Here is a tiny trained network, its code and every weight. The questions are about switching its units off for an input and a class, where a switched-off unit gives its printed mean instead of its output.

import numpy as np


def w(rows, s, z=0):
    codes = np.array(rows[::2]) - 128.0
    scale = np.full(codes.shape[1], s)
    scale[-1] = z or s
    return codes * scale


def norm(h):
    return h / np.sqrt((h * h).mean(-1, keepdims=True) + 1e-5)


def f(y):
    return np.maximum(y, 0)


def log_softmax(a):
    a = a - a.max(-1, keepdims=True)
    return a - np.log(np.exp(a).sum(-1, keepdims=True))


def net(x, mask):
    res = np.array(x, float).reshape(1, 6) / 4 @ E
    u = 0
    for l in range(3):
        y = f(norm(res) @ A[l][:, :-1].T + A[l][:, -1])
        res = res + np.where(mask[u : u + 9], y, B[l][:, -1]) @ B[l][:, :-1]
        u += 9
    return log_softmax(norm(res)[-1] @ U[:, :-1].T + U[:, -1])


A, B = {}, {}
E = w([
[92,111,158,184,92,168],'x0',
[122,56,74,234,209,155],'x1',
[139,99,89,77,104,227],'x2',
[254,88,145,131,55,123],'x3',
[128,128,125,129,130,130],'x4',
[130,126,128,129,129,133],'x5',
],0.0057)
A[0] = w([
[144,158,128,162,131,153,155],'0.n0',
[196,147,136,151,127,102,149],'0.n1',
[89,138,134,155,140,59,246],'0.n2',
[199,170,84,99,191,91,238],'0.n3',
[99,107,187,150,76,126,60],'0.n4',
[1,145,63,90,166,79,254],'0.n5',
[117,202,153,165,158,121,134],'0.n6',
[132,109,100,55,158,65,15],'0.n7',
[70,135,181,207,49,176,115],'0.n8',
],0.008,0.0014)
B[0] = w([
[148,118,122,80,103,110,149],'0.n0',
[129,94,165,183,103,136,189],'0.n1',
[100,69,152,92,127,167,203],'0.n2',
[178,110,162,194,159,205,201],'0.n3',
[155,183,205,116,160,78,170],'0.n4',
[149,142,159,168,72,171,253],'0.n5',
[77,57,177,111,115,140,176],'0.n6',
[135,182,157,141,220,119,166],'0.n7',
[254,172,106,111,235,147,213],'0.n8',
],0.0074,0.0056)
A[1] = w([
[17,194,134,113,190,131,17],'1.n0',
[187,72,148,185,77,2,158],'1.n1',
[229,86,132,170,60,48,63],'1.n2',
[174,184,62,83,118,253,252],'1.n3',
[144,196,159,62,71,46,103],'1.n4',
[236,165,151,45,133,155,82],'1.n5',
[75,158,143,119,157,119,120],'1.n6',
[131,139,226,191,126,30,131],'1.n7',
[157,151,156,204,172,241,145],'1.n8',
],0.0066,0.0019)
B[1] = w([
[180,93,151,177,90,217,146],'1.n0',
[30,63,105,169,123,185,179],'1.n1',
[110,188,119,104,61,211,183],'1.n2',
[51,48,254,147,207,93,215],'1.n3',
[54,170,41,105,148,125,161],'1.n4',
[166,138,116,182,119,96,204],'1.n5',
[159,159,113,140,70,199,141],'1.n6',
[168,57,152,102,184,109,191],'1.n7',
[155,183,91,110,104,72,255],'1.n8',
],0.0066,0.0084)
A[2] = w([
[202,191,104,115,210,131,123],'2.n0',
[131,26,60,234,164,106,151],'2.n1',
[102,81,191,105,138,86,133],'2.n2',
[150,178,151,2,62,90,158],'2.n3',
[49,158,163,168,199,184,178],'2.n4',
[176,132,104,169,29,112,40],'2.n5',
[139,23,95,159,106,202,254],'2.n6',
[125,181,180,120,140,134,127],'2.n7',
[101,185,144,77,117,116,132],'2.n8',
],0.0081,0.0021)
B[2] = w([
[162,191,141,182,121,53,193],'2.n0',
[75,184,78,64,122,102,251],'2.n1',
[102,59,108,88,71,22,191],'2.n2',
[91,92,96,112,203,140,166],'2.n3',
[227,100,128,110,58,140,254],'2.n4',
[155,174,138,147,59,212,163],'2.n5',
[110,157,169,93,128,97,251],'2.n6',
[116,156,2,126,167,96,195],'2.n7',
[63,181,38,210,120,141,155],'2.n8',
],0.0065,0.0067)
U = w([
[156,115,153,166,55,228,124],'0',
[147,145,116,108,96,79,253],'1',
[201,153,119,169,196,100,75],'2',
[84,26,155,79,138,98,108],'3',
[62,178,10,94,128,105,51],'4',
],0.011,0.0048)

Each question gives the input, the list of numbers given to net, and the class t.
The units are the neurons (one row each of A and B). Each row of codes is followed by its name. A weight is (code - 128) times the scale printed after its matrix; where a second scale follows, it is the last column's (A, B and U).
mask holds one flag per neuron, layer by layer. A switched-off neuron (its flag False) gives its mean, the last column of its row in B, instead of its output. The means were averaged over made-up inputs and are rounded, as every weight is.
A unit's drop is (log p(t) with every unit on - log p(t) with that unit switched off) / (log p(t) with every unit on - log p(t) with every unit switched off).
The circuit of an input: a set's keep is (log p(t) with only the set's units on - log p(t) with every unit switched off) / (log p(t) with every unit on - log p(t) with every unit switched off). Starting from the 12 units with the biggest drops (on a tie, the unit counted first), units are removed one at a time, each time the one whose removal leaves the highest keep (on an exact tie, the one counted first), for as long as the keep stays at least 0.8.
circuit, biggest first: the units of the circuit, biggest drop first
most important unit: the unit with the biggest drop
k most important neurons: the k neurons with the biggest drops, biggest first
k most important neurons of layer l: the k neurons of layer l with the biggest drops, biggest first
input [-2,6,2,4,3,-5], class 4: circuit, biggest first	[2.n1; 0.n8]
input [8,-4,1,7,6,6], class 2: 3 most important neurons	[0.n8; 0.n4; 0.n5]
input [-4,-3,7,0,5,4], class 3: most important unit	1.n3
input [-4,-2,1,5,-4,-4], class 0: 2 most important neurons of layer 0	[0.n8; 0.n1]
input [-7,-7,-1,-1,6,4], class 2: circuit, biggest first	[0.n7; 0.n3; 2.n1]
input [2,2,-3,7,-7,-1], class 0: circuit, biggest first	[1.n2; 1.n1]
input [-8,-5,8,6,-1,0], class 2: 3 most important neurons of layer 1	[1.n5; 1.n1; 1.n7]
input [-6,-4,5,1,6,5], class 2: circuit, biggest first	[0.n7; 1.n5; 0.n3]
input [3,-3,6,4,4,0], class 3: circuit, biggest first	[1.n3; 0.n5]
input [5,3,8,-2,-6,7], class 3: 2 most important neurons	[1.n3; 0.n3]
input [-7,-8,6,-2,3,-4], class 4: circuit, biggest first	[2.n8; 2.n3]
input [7,-8,0,4,2,3], class 4: 2 most important neurons	[1.n4; 0.n3]
input [-7,-3,2,-3,3,-2], class 2: circuit, biggest first	[0.n7; 0.n3]
input [-6,4,-2,-7,8,0], class 0: most important neuron	[0.n8]
input [-3,5,3,-7,8,3], class 0: circuit, biggest first	[2.n4; 0.n5]
input [-5,-2,-8,5,1,-1], class 3: 4 most important neurons	[1.n7; 0.n8; 1.n1; 0.n5]
input [-4,-6,-7,6,4,1], class 3: circuit, biggest first	[1.n8; 1.n1]
input [-6,8,-1,2,-4,-6], class 4: 2 most important neurons	[2.n1; 0.n8]
input [-1,-1,-3,5,6,3], class 0: 2 most important neurons	[1.n2; 1.n3]
input [8,-3,-1,-2,-7,-5], class 2: circuit, biggest first	[0.n8]
input [4,6,-8,8,-3,0], class 0: circuit, biggest first	[1.n2; 1.n1]
input [-5,-1,-1,7,6,-2], class 0: 2 most important neurons	[0.n8; 1.n2]
input [-8,-2,8,0,6,-4], class 2: 4 most important neurons of layer 0	[0.n7; 0.n3; 0.n2; 0.n6]
input [-2,6,8,3,-4,2], class 3: 2 most important neurons	[1.n3; 0.n8]
input [-1,-3,-7,4,-7,5], class 3: 2 most important neurons	[1.n7; 0.n5]
input [2,-8,0,-5,-4,-3], class 4: 3 most important neurons of layer 1	[1.n4; 1.n1; 1.n2]
input [1,0,-1,-4,7,-2], class 0: 2 most important neurons of layer 1	[1.n7; 1.n3]
input [0,-2,8,2,-2,6], class 3: circuit, biggest first	[1.n3]
input [6,-8,-7,-8,8,6], class 0: 2 most important neurons of layer 1	[1.n0; 1.n8]
